What can hang from each mark
lazuk: beza giliru
midu: bevem vakem vegare
gelide: beza gedeb
bebi: gelide ruga vakem
gedeb: lene ruga
giliru: ruga vakem
bevem: gedeb lelamul midu vakem vegare zime
ruga: bebi gedeb gelide giliru midu
lapofi: vegare
lelamul: bevem lazuk
vakem: bevem gedeb lazuk lene zime
vegare: lapofi midu
beza: gelide giliru ruga

Each row was made from one small tree. The marks that hang from a mark follow it in brackets, in alphabetical order. Every link used is in the known rows. Write each row's tree.
Known rows
vakem[gedeb[lene] lazuk zime]: [  -4  -80  127   75   76   87 -176  114 -140   24 -201 -233 -149  163
  117   69   86 -101  131  189   31   99   75 -245  167   34  284  178
  149  -25  163   -7   75  124   55  -68  -39  -17  -76  206  -15  -93
 -268  145   -4 -151 -266   82  -59    6 -165]
ruga[midu[bevem vakem[gedeb lazuk]]]: [ 148  -23  126  135  -55   -6   21  115   36  153 -172 -181  -88   38
  -56   53  -19   33  -32  -55 -133  -10 -152 -117   48 -152  213  122
   61  112  -31  -84  -33   78  228   20 -145   25  -29  267  109  -79
 -104   73  -87   82  -80   63   14   46  -23]
bevem[gedeb[lene] lelamul vakem[lazuk]]: [  31 -145  -63  146 -179  -79  -74  -24 -255 -107 -186  -82   13  -27
  228  100  -83  -87 -106  -88 -214   23  108 -259  -10 -315  172   88
   86  -72  -54  -92 -175   94  -56  -13 -162  149 -170  151   74  -22
 -219   90   84   77   96  233   34   16 -194]
bebi[ruga[gelide[beza gedeb] giliru midu[vakem]]]: [  48  -35  186 -223  275  -49  123  253  451  -72  471   63  -33  -21
 -375  -38  -80   92  141   87   -1  -25 -266  386 -197  347 -419 -102
  -13  140   64   52  273  136  355 -220  -30   -1  311   44 -151   -4
  166  -42 -289 -234 -245 -148 -209   56  -28]
beza[giliru[vakem[lazuk zime]] ruga]: [ -42   27  -47   -3   69  -25   45  -46  184 -211  188 -106   64  -11
 -248   76 -152   16   30  211  209   15  -87   66   54  177  158  219
  198  221   81  -41   22 -133  109 -219  208  -39  -63   81  -26  -14
  200  -17  -97  116 -142 -195   36  -81  -36]
midu[bevem[gedeb vakem vegare]]: [  50   46 -202  105 -266  -51   81  -44 -277  140 -326   61   33   13
  141  -51  -31   32 -192 -253 -215  -62  -15 -183  -62 -396  106  -39
  -72  -27 -182  -69 -279   44 -171  207 -238  120 -184  -98  141  -62
  -35  -15  115  292  320  180  151   77   -5]
beza[gelide ruga[giliru midu]]: [   5   51  -26    6   96  -81  107    0  361 -254  271   99   89  -27
 -360   68  -58   79   32   51  185  -60 -165  249 -257  241 -186  -70
   -7  254  -86  106  -40 -122  202 -275  152  -46   27  -19   -9  104
  316 -101 -117   31 -157 -122  -26  -33   77]
midu[bevem[gedeb[lene ruga[giliru]] zime] vakem]: [ 160  -24   32 -121  -26  -23  -38  110 -169  235 -304  -75  -92   43
   63 -133  -24   13  -44 -119 -245    1  -75  -75  -17 -180   -5  -43
  -47 -157   17    8   27  208   24   91 -255  133   64 -107  -79 -114
  -66   82   -4  -30  125  239  100   61 -151]
gedeb[lene ruga[bebi[gelide vakem[zime]] midu]]: [  31  -84  387 -139  316   90 -145  306  292  -24  158 -164 -128  103
 -129  -14   63   -1  301  412  112   63  -25   76  175  438 -232  -12
   43   20  256  195  358  299  145 -228  112  -55  121  144 -146   79
  -81   77  -97 -402 -403    9 -151   71  -48]
gedeb[lene ruga[bebi gelide giliru]]: [  38  -21  173 -268  301   16  -32  132  145  -70  269   -2 -147  -97
 -147  -69   15  -15  195  197   43   81   65  239 -202  421 -311 -175
  -14 -109  236  177  291  167  113 -202   23   70  276  -80 -198   18
   53   63  -80 -361 -195   -2 -164   14  -63]
gelide[beza gedeb[lene ruga[bebi giliru]]]: [  34  -33  206 -341  339    7  -53  199  252  -93  350  -41 -207  -24
 -202  -83   -8   37  275  222   81   73    7  327 -141  467 -379 -177
    8  -73  275  173  372  173  120 -206  -23   27  363  -27 -233  -96
   28   41 -151 -454 -250 -129 -240   38 -136]
vakem[bevem[lelamul] gedeb lazuk]: [   3  -66   52  252   25   35  -52  -34 -170 -148 -113  -91  -52   64
   56  152  -44 -170   51  -22  -26   68  124 -226  143 -136  259  217
  204    0  123 -122   -1  -56   42   79  -14   22 -104  320   20  -28
 -171   81    5   21  -79   61    5  -33 -133]
ruga[gedeb giliru midu]: [ -21  -27   97   54   26  -66   68  145  236 -190  276  -43    1  -13
 -210    1  -17   43   34   39   83    1 -142   83 -137  166 -170  -75
  -41  230  -24   47    9   43  201 -170   25 -104    5  143  100   57
   93  -35  -58    6 -135  -52  -84   35  117]
lapofi[vegare[midu[bevem[gedeb[ruga]] vakem[zime]]]]: [ 116  166  -93   91 -253   64  -30  -19 -183  570 -324 -126 -166   35
  231 -160   62   68  -65 -231 -140 -157 -148 -142  -31 -287  198   17
 -150 -140 -123  -50  -57  157   90  347 -270    1   63  -45  121  -94
 -205  -37   96  101  144  201   89   91  127]
ruga[bebi midu[vegare]]: [   7   64    0  121  -45  -44   90   41  185    2   16   29  -17  -51
 -145   34   72   28   42   44   87   -7  -80   31  -75   34 -122  -90
  -84   77  -16   38  -59   32  128   -3   -8  -40    1   91  186   99
   74 -102   12   47  -42  -41   15   58  180]
ruga[bebi gedeb gelide[beza]]: [  36   57  109 -154  247  -34   24  112  232 -155  468   73  -23 -134
 -277  -18  -47   34  120   99   37  -15  -75  282 -187  386 -318 -155
  -32   59  159   98  207  104  138 -206   12   40  202 -106 -109   32
  127  -11 -100 -162  -71  -98 -206   34  106]
bevem[midu vakem[gedeb[ruga]] vegare zime]: [ -27  -91  -37 -132  -21   72 -139  -65 -466   65 -459  141  -22  113
  272   21  111  -74  -57 -107 -291   97  357 -196   70 -362   30  -80
   -5 -243   35   -7  -65   96 -383  288  -16  116 -116 -152  -52  -67
 -204  108  153   36  260  215  105   -4 -328]
lapofi[vegare[midu[bevem]]]: [  45  244  -88  213 -268    7   65  -99   21  411  -66    3 -145  -71
  111 -110   39   80  -79 -340   62 -151 -151    0 -108 -193   66  -95
 -232  -15 -106  -55 -152  -85   59  348 -127 -161  113    9  229  -17
  -55 -168  127  138  240   28   40  118  338]
bevem[lelamul[lazuk] midu[vakem] vegare[lapofi] zime]: [ -70  -29 -231  199 -254    3   -5 -247 -382   32 -391  281  189  -52
  417   83   -1 -167 -254 -496 -267   36  262 -219  289 -592  146   40
  -30 -258 -129 -157 -207 -252 -489  478 -118   16 -125  -60   92   12
 -113  -95  193  209  569   36  219   -4  -29]
ruga[bebi gelide midu[bevem vakem[lene]]]: [ 204  -35  166  -36  129   10   10  158   91  176  -28  -18   15   12
 -193  -49   20   59   32   29 -112  -44 -151   56    6  126  -38  -42
  -34   37   25   58   62  181  217  -88  -51   25   41  -85  -26   87
   34   71  -68  -40  -80   56  -49   49   98]
beza[gelide ruga[gedeb giliru[vakem[bevem[zime]]]]]: [  40   27   16 -121  234  -16    9  -31  153 -251  303   16  195  -15
 -439   12 -163    3   56  212  150    2  -91  170   93  334 -105  115
  137  161  205   71   92  -40   68 -252  337  -84  -29 -202 -185  135
  345   29  -81   59  -76 -120  -17 -122  107]
lapofi[vegare[midu[vakem]]]: [  36  119 -129  210 -318  -11   73  -53  -25  375  -32   18  -58  -84
  263  -55   60  105 -116 -353    1 -130 -170  -64 -172 -229   37 -108
 -215   -8 -215  -89 -171  -56   79  274 -229  -78   89   63  246  -39
 -101 -173   41  151  174   39   30  134  281]
bevem[lelamul[lazuk] vakem[gedeb] zime]: [  -5 -204  -27  127 -142  -93  -93 -124 -313 -274 -252   91   74   13
  285  136  -73 -137 -214 -173 -250    5  225 -236  153 -464  155   86
   88 -117  -79 -155 -239 -138 -202  -18  -39   74 -240    5   14   91
 -188   69  141   62  261  218  123  -17 -243]
beza[giliru[vakem[bevem]]]: [ -44  -20  -72  121   -9  -30   78   -3  106 -161  168  -43   83   38
 -127    1 -114   33   14   57  210   15  -78  -35   24   75   41  112
   73  196    5  -49  -66 -124   66  -94   83  -90 -131   83   88   13
  187  -64  -49  172  -33 -140   55  -16   47]
giliru[vakem[bevem[vegare]]]: [ -44  -38  -94  154  -54   44   81   -1  -99  -72    5   -5   91   48
    5   16  -47  -12   24  -48  107   68   40 -172  132  -28   74   87
   56  100   39  -36  -89  -63 -142  127   34  -72 -175   86  126   -1
   71  -47   21  203   73  -93   69   37   86]
bebi[gelide ruga[midu]]: [  -4  -52  125   73   77  -40   92  156  311 -106  277  104  -33   -6
 -119   77   -3   53   76    0  119  -38 -125  160 -172  126 -264 -100
  -96  141  -25   15   35   24  191 -107   30   -9   82  188   16  107
   90 -111 -124  -98 -138    3  -57  131   25]
vegare[lapofi midu[bevem[zime]]]: [   8  214 -120  213 -252   14   36 -107  -65  413 -195   83  -87   -8
  111 -107   45   -4 -118 -372  -39 -141  -77  -55   34 -298   69  -76
 -213  -94  -85  -89 -163  -73  -64  402  -97 -123   62  -52  186  -12
  -71 -160  156  128  353  103   95  122  271]
beza[giliru[ruga[midu[bevem]]]]: [  71  100  -15   82  -19 -109  133  -31  281  -98   64   30   52  -60
 -311  -32  -76   90  -31  -48  159  -70 -176  188  -90   44  -11    5
  -21  220 -128   47 -120 -152  171 -135   48  -62  -28   14   73   48
  272  -78  -35  157   11 -118   94  -25  107]
lelamul[bevem[vakem[gedeb] vegare[midu] zime] lazuk]: [-105 -177  -98   27 -115   18  -80 -143 -476    5 -356  218   52   56
  346   21   23  -63 -282 -173 -321    8  303 -253  228 -511  186   18
   46 -194 -103 -140 -233 -140 -387  179   50  -47 -204  -90   29   24
 -172   50  229  116  347  136  154  -43 -205]
lapofi[vegare[midu[bevem[gedeb lelamul[lazuk[giliru]]]]]]: [ -28  142 -228  190 -364  -89   -1 -333 -166   72 -178   25   20 -184
  298  -62  -65  -13 -284 -342  -92 -160   56  -55   -7 -434  232   43
  -83 -126 -313 -134 -268 -303 -155  212  -64  -51  -74  -94  117   40
  -55  -66  263  213  382   35  164 -106  135]
ruga[gelide midu[vakem[lene] vegare[lapofi]]]: [  40   34  -70   44 -139   54   17    5   48  332 -195  -43  -20   62
   58  -35  175   12   -3   28    6  -19  -75  -47   27  -32  -11  -35
 -128 -114  -50   28   -5  104   93   70 -123   12   42  -27  138   42
 -108  -65  -15  -75  -67   14  -16   41  178]
bevem[gedeb midu vakem[lazuk[beza]] zime]: [-138  -18 -219   62 -180 -108  -57 -160 -332 -125 -308   76  147  -32
  165   86  -43  -71 -253 -143 -338   -5  138 -224 -130 -482  246   80
   50  -47 -242 -126 -269    1 -226  113  -60  132 -278 -103   69  -67
  -46   99  112  392  269  182  178  -82 -282]
beza[giliru[vakem[gedeb]] ruga[bebi gelide midu]]: [  50  -55   95 -315  273  -22    0   19  326 -271  397  -42  119  -55
 -445   15  -61  129   93  398  192    1  -33  307 -101  487 -227  -35
   71  198   62  139  171  -18  204 -504  388  -21   36 -212 -176  145
  281   62  -84 -171 -269 -158 -154 -147   23]
lelamul[bevem[vakem vegare[lapofi]]]: [-116  -85 -249  157 -227   -7   74 -111 -214   45 -132  203   28   33
  235   53    7  -21 -213 -241 -131  -22  142 -169   36 -337   21  -27
  -90  -91 -113  -88 -206 -120 -284  185 -128   -1 -109   31  181  -40
  -57 -118  109  151  307   34  103  112   46]
ruga[bebi[gelide[beza] vakem] gedeb giliru]: [ -21  111  252 -338  329  -14   70  190  425 -142  613   -8  -60 -100
 -352  -95  -90   70  181  264  101   -3 -212  400 -110  550 -464 -162
  -11  111  208  113  399  114  193 -244   72  -26  348  -46 -231  -37
  178  -31 -200 -276 -197 -166 -249   20   75]
ruga[bebi giliru midu]: [ -33  -21   57   27   84  -76  115  112  260 -191  274   43   -1  -28
 -271   13  -18   30   48   32   64  -21 -127  115 -231  169 -208 -106
  -49  201  -68   45   18   10  233 -164   37  -86   39   86   84   71
  147  -65  -64    7 -124  -40  -68   55   68]
giliru[ruga vakem[gedeb lene zime]]: [  32 -147   64 -183   77   86 -133    9 -173  -65  -88 -222   47  164
   26  -16   65   35   97  308  155   65   78 -157  198  172  252  128
  102   42   75   73   13   68  -15 -238  196  -12 -200 -145 -109  -10
  -92  176   16  -63 -245   46  -26  -91 -113]
bevem[lelamul[lazuk[beza[gelide]]]]: [ -59    2 -132  177  -93 -136   28 -236   46 -458   72  152  172 -197
  139  164 -125  -55 -161 -164   33  -20  100   69  -33 -110  110   52
   87   32 -172  -37 -205 -388 -215 -174   30   74 -129   -2  -11   91
  160  -49   32  127  151 -133  121 -124  -27]
ruga[bebi[gelide vakem[bevem]] gedeb[lene]]: [  58   -5  324  -72  289   77 -112  245  182   -2  275 -130  -21    2
 -113  -42   -3  -12  228  342  150   67  -71   79  239  478 -207    4
   62   10  331  139  316  223   86 -163   86  -61  124   64 -182   79
    8   87  -91 -291 -284  -57 -171   27  163]
bevem[lelamul[lazuk[giliru[vakem]]] midu]: [-113 -118  -92   67 -114  -90  -23 -235 -112 -407   51   75  220 -171
  243   96 -152  -37 -182 -144   -2   74  244  -69  164 -221  146   78
   84   18 -114  -92 -211 -327 -332   10  180  -14 -229  -12   43   72
  107   18  147  238  293 -137  155 -167  -85]
vakem[bevem[zime] gedeb lene]: [   8 -132   48   97   58   90 -166   48 -319   22 -340  -52  -28  288
   99   33  125 -109   49   72  -26   45  128 -308  172 -131  214  106
   77  -69   73  -41  -32   68  -37   46   12  -30 -206  -18  -41   -2
 -204  122   54  -32 -101  181   41    9 -178]
bevem[gedeb lelamul vakem vegare[lapofi midu]]: [ -66   55 -331  155 -422    0   38 -226 -375  228 -292  139   61  -36
  391  -47   42  -42 -219 -370 -210 -106  145 -208  -36 -488   77  -85
 -136 -190 -283 -114 -281  -59 -300  377 -158   58 -113  -91  187  -15
 -214 -110  254  178  412  199   81   29   84]
ruga[giliru[vakem[zime]] midu[bevem]]: [  19    5   95   41   50   -8   86  118  216  -32   85 -158    4  109
 -324  -73 -100   32   56   80   82  -16 -213  -34  123   98   66  142
   32  258   35   -3   -8   51  210  -77  114 -206 -103   75  117   45
  127   -4  -20  142  -81  -46   20   20   91]
giliru[ruga[gelide] vakem[gedeb lene zime]]: [  39 -124  105 -269  193   99 -144   18 -130  -69   13 -197   59  120
  -70  -35   59   18  131  370  132   75   94  -63  167  299  167  109
  112    4  150  117  104  126   21 -308  251   12 -131 -232 -193   38
  -56  211   -7 -148 -283   39  -94 -126 -102]

Write each row's tree
[ -35  -12  153 -421  363   16   49   62  251 -173  507 -102 -103  -59
 -373  -18 -111   22  182  338   38   59  -57  287 -166  435 -210    9
  119   54  216   15  372   71  226 -302  184   18  273  -10 -248 -102
   94   75 -198 -257 -255 -126 -264  -68 -212]
ruga[bebi[gelide[beza]] giliru[vakem[gedeb lazuk]]]
[ -20  106    0 -231  219 -129   71  -76  336 -291  404  122  125 -241
 -273    0  -66   92   51  192  201  -23  -66  485 -179  421 -233  -77
   46   70  -24  116  120 -164   25 -414  156   89  191 -189 -264   44
  361   -1 -152 -129 -157 -285  -76 -146   37]
lazuk[beza[giliru[ruga[bebi[gelide[gedeb]]]]]]
[   0   20 -127  126 -154   23   63  -17 -235  143 -247  170  105  -17
  262   20   52   23 -100 -343 -124   56   50 -148   15 -293   58  -94
  -73  -28 -116  -53 -174  -44 -252  363 -189   55  -78   12  138  -91
   -5  -68   39  264  285   -8  134   61   23]
bevem[midu[vakem] vegare]
[ -29    8 -194   40 -205  117  -27  -87 -338  335 -381  113   59  102
  379  -29  173  -11  -87 -258  -95   40  135 -200   97 -273  133  -78
 -125 -190 -114  -25 -101  -24 -321  410 -169   31  -53 -115   92 -118
 -160  -51   89  104  234   21   83   46   28]
bevem[midu[vakem[lene]] vegare[lapofi]]
[ -81  -30   74 -347  226    6   48  -24  153 -214  348 -100   10 -104
 -217   -6  -96    7   60  340   73   75   -1  228 -133  388  -12   74
  141   42  108   25  235  -33   83 -296  251   46  129  -94 -249  -34
  150  118 -153 -114 -256 -153 -106 -144 -151]
bebi[ruga[gelide giliru[vakem[lazuk[beza] lene]]]]
[ -98  141 -156  123 -119  140  -69 -144 -225  319 -388  -13  -68  148
  204  -23  199 -100   33  -16   77   51  149 -204  167 -189  179   54
  -68 -207   69  -21  -38  -17 -138  393  -36  -63  -52  -19  120  -54
 -153  -31  132   34   63   23   67  -44   80]
vakem[bevem[midu[vegare[lapofi]]] gedeb]
[-136  -94 -194   -4 -118  -64 -120 -143 -295 -206 -339 -148   85   80
  173   54    7  -83 -168  224 -185  -20  108 -245  -50 -210  459  271
  225  -10 -286  -94 -179  -27 -117 -236  -41  161 -342  -88  -47  -98
 -112  213   52  237 -132   79  138 -188 -345]
bevem[gedeb vakem[lazuk[beza giliru] lene zime]]
[  67 -114   18  -78   57  -66    4   -8   82 -136   23   -7  160  -57
  -90    5   30   67  -36  112   12   -9  -39   93  -96  133   25   13
   49   85 -196   80  -56  -26  105 -316   44   91  -86 -108  -68   70
  126   92  -84   45 -177  -63   27 -110  -24]
lazuk[giliru[ruga[gelide midu[vakem[lene]]]]]
[  69  175 -111  114 -289   28  -58  -58 -131  482 -224 -106 -136   -6
  222 -168   91   89  -72 -234    2 -128 -101 -113  -79 -208  109  -98
 -239 -116 -132    8 -142   70   14  280 -173 -108   41 -107  168  -43
 -169  -64  195   44  179  157   17   79  242]
lapofi[vegare[midu[bevem[gedeb[lene]]]]]
[ -67  132 -208  225 -293   50   69 -199 -174  205 -138  163   -4  -70
  298  -19   69  -60  -82 -396    0  -52  126  -81   51 -268   24 -103
 -135 -138 -124  -79 -148 -192 -274  432  -75  -61   45   50  181  -12
 -135 -190  194   67  338   -4   44   55  228]
bevem[lelamul vegare[lapofi midu]]
[ -82   81 -130  232  -69  186 -137 -176 -353  278 -568   18    5  256
  220    0  176 -249   80  -21   30   60  217 -339  454 -252  348  227
   56 -270  154  -55  -29   -6 -217  482   23 -115 -158  -18   78   33
 -239   -2  208   59   86   54  133  -74   18]
vakem[bevem[lelamul midu[vegare[lapofi]]] lene zime]
[  45   62  -59   15 -147   53  -24  -38 -231  298 -392    4   -7   27
  282   -6  145   34  -53 -119  -84   66   34 -160   73 -260  131  -63
  -76 -132  -21  -44 -114   43 -106  290 -163   85  -29  -25  106  -96
 -115    8   47  116  125   64  102  -20    3]
bevem[midu[vakem[gedeb] vegare]]
[  65    5  180 -268  331  -17  -20  141  299  -86  381   42  -29  -89
 -251  -26  -19   53  196  228  174   33  -75  382  -83  522 -364 -146
    4   -9  243  164  262   88  128 -298  126   15  308 -111 -287   68
  181   23 -150 -391 -259 -138 -208   -9   55]
beza[ruga[bebi[gelide[gedeb[lene]]] giliru]]
[ -13  -38   74 -141   63   17  -10   64   -7  -75   56  -72 -185   37
   49  -14   47   18   84   67   42   55   63   46 -200  101  -94 -116
  -17  -22   57   45  108   34   69  -81  -57   78  113   73  -65 -106
  -67   37  -61 -188 -146   59  -61   19 -167]
vakem[gedeb[ruga[giliru]]]
[ -22  -29  -64  210  -63   91   54   27  -21  146 -160  -60  -86   67
   24   71   40 -105   56  -44  -69   42   57 -140   73 -120  111  169
   94  -56   12  -46   96   39   25  230 -151   16   18  346  127  -79
 -125  -42  -83   21  -77  -55   34   73  -26]
gedeb[ruga[midu[vakem[bevem[vegare[lapofi]] lazuk]]]]
[ -22  -13  242    1   87  -13   76  221  409  -84  343    1  -30    2
 -118   44  -27   94  102  125  158  -25 -188  166  -40  227 -313 -101
  -81  189   26   50  139   66  183 -122   75  -43  111  219  -19   78
   83  -99 -159 -145 -202  -35  -78  129   84]
bebi[gelide ruga[midu] vakem]
[ -43  -17  276 -218  205   27  -77  131  236  -83  290 -132  -76  -35
  -20   44  -28   40  128  366  129   54  -26  221  117  351 -113   36
  127   10  193   27  309   51   45 -223  161   74  210  153 -298  -55
  -10  101 -208 -310 -345 -163 -139  -48 -100]
bebi[gelide[gedeb] ruga vakem[lazuk[giliru] lene]]
[ -15   42   44  -82  155  -28   97   90  251 -107  358  145  -77  -54
 -156   13  -53   36   92  -29   84  -33  -99  253 -257  206 -283 -136
  -69   52   59   23  125   -4  138  -70  -46   59  201   -4  -79  -17
  117 -105 -143 -123  -44  -61 -102  102  -21]
bebi[ruga[gelide[beza]]]
